Here is a tiny trained network, its code and every weight. The questions are about switching its units off for an input and a class, where a switched-off unit gives its printed mean instead of its output.

import numpy as np


def w(rows, s, z=0):
    codes = np.array(rows[::2]) - 128.0
    scale = np.full(codes.shape[1], s)
    scale[-1] = z or s
    return codes * scale


def f(y):
    return np.maximum(y, 0)


def log_softmax(a):
    a = a - a.max(-1, keepdims=True)
    return a - np.log(np.exp(a).sum(-1, keepdims=True))


def net(x, mask):
    res = np.array(x, float).reshape(1, 3) / 4 @ E
    y = f(res @ A[0][:, :-1].T + A[0][:, -1])
    res = res + np.where(mask, y, B[0][:, -1]) @ B[0][:, :-1]
    return log_softmax(res[-1] @ U[:, :-1].T + U[:, -1])


A, B = {}, {}
E = w([
[131,154,216,189,75,253,221,237,64,61,227,122],'x0',
[129,159,86,113,181,156,50,95,109,132,182,72],'x1',
[254,88,41,69,50,3,188,60,58,48,197,74],'x2',
],0.0081)
A[0] = w([
[192,78,105,57,104,69,161,81,102,112,203,178,4],'neuron 1',
[124,128,120,115,101,96,126,113,114,195,82,139,149],'neuron 2',
[221,78,131,88,79,120,160,59,100,40,139,92,33],'neuron 3',
[70,146,154,157,147,161,92,141,191,167,89,143,58],'neuron 4',
[115,100,123,4,195,98,138,60,186,162,80,140,211],'neuron 5',
[120,158,120,163,152,114,182,76,159,135,131,158,51],'neuron 6',
[195,151,231,176,109,209,144,167,49,75,179,102,187],'neuron 7',
[132,86,84,88,150,91,96,47,176,229,49,132,207],'neuron 8',
[90,182,186,126,177,169,107,176,150,202,62,202,32],'neuron 9',
[84,145,166,178,150,198,122,132,182,180,102,107,29],'neuron 10',
[125,96,159,172,125,229,209,161,79,125,254,110,208],'neuron 11',
],0.0078,0.0013)
B[0] = w([
[70,171,114,193,71,165,52,161,174,174,211,34,226],'neuron 1',
[102,132,219,134,95,131,140,86,145,120,145,171,169],'neuron 2',
[45,143,9,212,47,174,68,149,211,254,41,8,235],'neuron 3',
[126,176,39,167,72,188,28,95,192,107,117,134,214],'neuron 4',
[166,65,201,118,196,42,218,46,41,46,199,218,223],'neuron 5',
[101,75,105,117,142,172,224,207,45,163,80,120,137],'neuron 6',
[184,57,180,61,113,100,228,148,164,61,215,216,245],'neuron 7',
[145,28,194,106,150,113,243,72,90,30,155,136,249],'neuron 8',
[114,206,83,172,30,145,87,159,156,106,142,63,238],'neuron 9',
[167,70,58,202,63,216,79,144,163,165,146,78,213],'neuron 10',
[149,27,146,100,227,91,219,58,157,61,134,170,248],'neuron 11',
],0.0067,0.012)
U = w([
[161,63,248,65,214,95,192,37,93,60,158,190,247],'0',
[61,171,1,207,88,161,36,134,171,168,90,50,9],'1',
],0.0079,0.0012)

Each question gives the input, the list of numbers given to net, and the class t.
The units are the neurons (one row each of A and B). Each row of codes is followed by its name. A weight is (code - 128) times the scale printed after its matrix; where a second scale follows, it is the last column's (A, B and U).
mask holds one flag per neuron, in row order. A switched-off neuron (its flag False) gives its mean, the last column of its row in B, instead of its output. The means were averaged over made-up inputs and are rounded, as every weight is.
A unit's drop is (log p(t) with every unit on - log p(t) with that unit switched off) / (log p(t) with every unit on - log p(t) with every unit switched off).
k most important neurons: the k neurons with the biggest drops, biggest first
drop of u: that unit's drop, to one decimal
input [-5,-5,-5], class 0: 4 most important neurons => (neuron 8; neuron 3; neuron 5; neuron 1)
input [-7,-4,-5], class 0: most important neuron => (neuron 8)
input [4,-6,-5], class 1: 2 most important neurons => (neuron 9; neuron 5)
input [-5,7,-5], class 0: 4 most important neurons => (neuron 8; neuron 5; neuron 3; neuron 1)
input [-5,8,-5], class 0: 3 most important neurons => (neuron 8; neuron 5; neuron 3)
input [-5,-4,-5], class 0: 3 most important neurons => (neuron 8; neuron 3; neuron 5)
input [-6,8,5], class 0: 2 most important neurons => (neuron 5; neuron 8)
input [-4,3,6], class 1: 2 most important neurons => (neuron 3; neuron 1)
input [6,1,8], class 1: drop of neuron 3 => 2.5
input [6,0,7], class 1: drop of neuron 10 => 0.0
input [-7,0,-5], class 0: drop of neuron 5 => 0.3
